Below is a small trained network, with its code and all its weights. Each question gives an input and a target symbol and asks what happens when units are switched off, that is, made to give their printed mean instead of their output.

import numpy as np


def w(rows, s, z=0):
    codes = np.array(rows[::2]) - 128.0
    scale = np.full(codes.shape[1], s)
    scale[-1] = z or s
    return codes * scale


def f(y):
    return y / 2 * (1 + np.tanh(0.7978845608 * (y + 0.044715 * y**3)))


def softmax(a):
    e = np.exp(a - a.max(-1, keepdims=True))
    return e / e.sum(-1, keepdims=True)


def log_softmax(a):
    a = a - a.max(-1, keepdims=True)
    return a - np.log(np.exp(a).sum(-1, keepdims=True))


def net(x, mask):
    ids = ['αγζημξπτ'.index(c) for c in x.split()]
    T = len(ids)
    res = E[ids] + P[:T]
    r = res
    for j in range(2):
        rows = slice(2 * j, 2 * j + 2)
        q, k, v = (r @ M[0][rows].T for M in (Q, K, V))
        z = softmax(np.where(np.tri(T) > 0, q @ k.T / 2**0.5, -1e9)) @ v
        o = O[0][rows]
        res = res + np.where(mask[j], z, o[:, -1]) @ o[:, :-1]
    y = f(res @ A[0][:, :-1].T + A[0][:, -1])
    res = res + np.where(mask[2:18], y, B[0][:, -1]) @ B[0][:, :-1]
    return log_softmax(res[-1] @ U[:, :-1].T + U[:, -1])


Q, K, V, O, A, B = {}, {}, {}, {}, {}, {}
E = w([
[114,148,115,4,131],'α',
[176,107,161,129,80],'γ',
[108,125,102,126,125],'ζ',
[97,92,132,144,75],'η',
[97,69,91,126,133],'μ',
[153,114,87,119,165],'ξ',
[115,142,86,119,151],'π',
[193,71,105,118,158],'τ',
],0.031)
P = w([
[163,121,137,126,114],'0',
[54,127,200,169,146],'1',
[171,83,115,116,110],'2',
[69,137,196,170,150],'3',
[170,57,96,104,103],'4',
[70,138,194,174,149],'5',
[171,42,80,93,100],'6',
[75,140,195,175,152],'7',
[166,26,65,84,94],'8',
[75,139,201,174,154],'9',
[158,11,52,75,88],'10',
[74,140,197,177,152],'11',
[144,3,42,71,76],'12',
[71,140,196,175,152],'13',
],0.019)
Q[0] = w([
[157,164,19,113,72],'head 0',
[55,74,254,130,229],'head 0',
[120,124,17,218,82],'head 1',
[140,223,177,224,203],'head 1',
],0.0072)
K[0] = w([
[173,96,107,114,54],'head 0',
[145,198,171,182,172],'head 0',
[161,145,137,105,106],'head 1',
[94,124,247,133,210],'head 1',
],0.012)
V[0] = w([
[161,177,176,135,109],'head 0',
[51,60,59,115,207],'head 0',
[50,213,58,229,109],'head 1',
[231,186,21,233,255],'head 1',
],0.0088)
O[0] = w([
[80,119,96,100,122,66],'head 0',
[119,173,57,206,149,227],'head 0',
[245,174,60,146,92,3],'head 1',
[98,146,58,181,87,68],'head 1',
],0.012)
A[0] = w([
[98,209,114,193,149,55],'neuron 0',
[173,68,169,196,99,107],'neuron 1',
[116,225,100,76,193,66],'neuron 2',
[79,173,169,166,146,104],'neuron 3',
[144,245,152,105,132,166],'neuron 4',
[171,77,74,84,173,181],'neuron 5',
[82,171,181,154,168,71],'neuron 6',
[152,109,181,66,128,34],'neuron 7',
[123,96,78,62,65,65],'neuron 8',
[106,248,184,185,177,196],'neuron 9',
[117,254,187,102,63,159],'neuron 10',
[145,126,180,204,137,114],'neuron 11',
[106,241,144,127,155,77],'neuron 12',
[100,161,65,85,176,159],'neuron 13',
[117,57,45,106,18,2],'neuron 14',
[103,186,185,117,121,191],'neuron 15',
],0.015,0.0084)
B[0] = w([
[147,141,166,109,124,175],'neuron 0',
[162,191,92,193,120,173],'neuron 1',
[147,148,130,225,220,205],'neuron 2',
[164,126,99,114,115,210],'neuron 3',
[83,169,98,98,142,163],'neuron 4',
[181,166,152,89,84,239],'neuron 5',
[160,175,66,143,124,237],'neuron 6',
[115,129,100,112,145,226],'neuron 7',
[103,174,72,168,70,157],'neuron 8',
[95,127,176,19,119,250],'neuron 9',
[140,3,100,82,20,166],'neuron 10',
[108,83,124,189,150,179],'neuron 11',
[143,165,77,104,123,175],'neuron 12',
[154,76,152,198,138,246],'neuron 13',
[64,220,139,114,106,156],'neuron 14',
[134,119,159,182,56,219],'neuron 15',
],0.014,0.013)
U = w([
[191,136,13,99,100,213],'α',
[224,139,145,97,61,1],'γ',
[96,126,150,69,82,99],'ζ',
[70,173,154,173,107,119],'η',
[8,95,139,148,164,158],'μ',
[117,72,212,126,162,212],'ξ',
[162,214,69,129,118,93],'π',
[197,118,85,186,178,89],'τ',
],0.015,0.0069)

Each question gives the input, a string of symbols that net reads in full, and the target symbol t.
The units are the heads (2 rows each of Q, K, V and O) and the neurons (one row each of A and B). Each row of codes is followed by its name. A weight is (code - 128) times the scale printed after its matrix; where a second scale follows, it is the last column's (O, A, B and U).
mask holds one flag per unit, heads first, then neurons. A switched-off unit (its flag False) gives its mean, the last column of its rows in O or B, instead of its output. The means were averaged over made-up inputs and are rounded, as every weight is.
A unit's drop is (log p(t) with every unit on - log p(t) with that unit switched off) / (log p(t) with every unit on - log p(t) with every unit switched off).
The circuit of an input: a set's keep is (log p(t) with only the set's units on - log p(t) with every unit switched off) / (log p(t) with every unit on - log p(t) with every unit switched off). Starting from the 12 units with the biggest drops (on a tie, the unit counted first), units are removed one at a time, each time the one whose removal leaves the highest keep (on an exact tie, the one counted first), for as long as the keep stays at least 0.8.
units of the circuit, in order: the units of the circuit, biggest drop first
top k neurons: the k neurons with the biggest drops, biggest first
which heads matter: for each layer, one digit per head in row order, 1 if its drop is at least 0.15 and else 0, layers parted by /
input η ξ ζ α ξ π μ ξ α π α, target ξ: which heads matter => 11
input η α τ α α π γ ζ τ, target ζ: units of the circuit, in order => [head 1; neuron 5]
input ξ μ η μ π, target γ: units of the circuit, in order => [neuron 5; head 0]
input η π α α η η α α α η τ α π, target μ: units of the circuit, in order => [head 1]
input π ξ π α α, target π: units of the circuit, in order => [head 1; neuron 14; neuron 10]
input α π ξ γ ξ, target η: units of the circuit, in order => [head 1; neuron 14; neuron 6]
input γ ζ η α η α ζ, target γ: which heads matter => 01
input ξ ξ α, target η: which heads matter => 01
input ζ α μ α α, target τ: top 3 neurons => [neuron 9; neuron 2; neuron 13]
input γ ξ γ α μ α ξ, target τ: which heads matter => 11
input τ α η ζ γ α γ γ τ, target ζ: which heads matter => 01
input α ξ τ π π γ, target γ: top 3 neurons => [neuron 1; neuron 10; neuron 9]
input η η ζ γ π γ μ μ μ π η, target τ: which heads matter => 11
input μ μ α ξ η η α, target γ: top 2 neurons => [neuron 5; neuron 8]
input α η ξ α μ α π π α η α ξ ξ, target ξ: top neuron => [neuron 6]
input η μ α α α η η ξ ξ, target γ: which heads matter => 00
input α α ξ η μ τ α, target τ: units of the circuit, in order => [neuron 9; neuron 13]
input ξ μ ζ μ μ α γ μ γ ξ π, target ζ: which heads matter => 10
input α τ α π, target π: top 2 neurons => [neuron 12; neuron 6]
input π ζ μ π ξ, target τ: which heads matter => 10
input π μ μ γ α ξ ξ μ α μ τ α π, target μ: which heads matter => 01
input γ ξ π γ η τ ζ α η μ η α τ, target γ: units of the circuit, in order => [neuron 5]
input α ξ τ ξ, target ξ: top 2 neurons => [neuron 9; neuron 0]
input α ζ μ π γ ξ ζ τ ξ ξ μ μ ζ, target τ: units of the circuit, in order => [head 0; neuron 9]
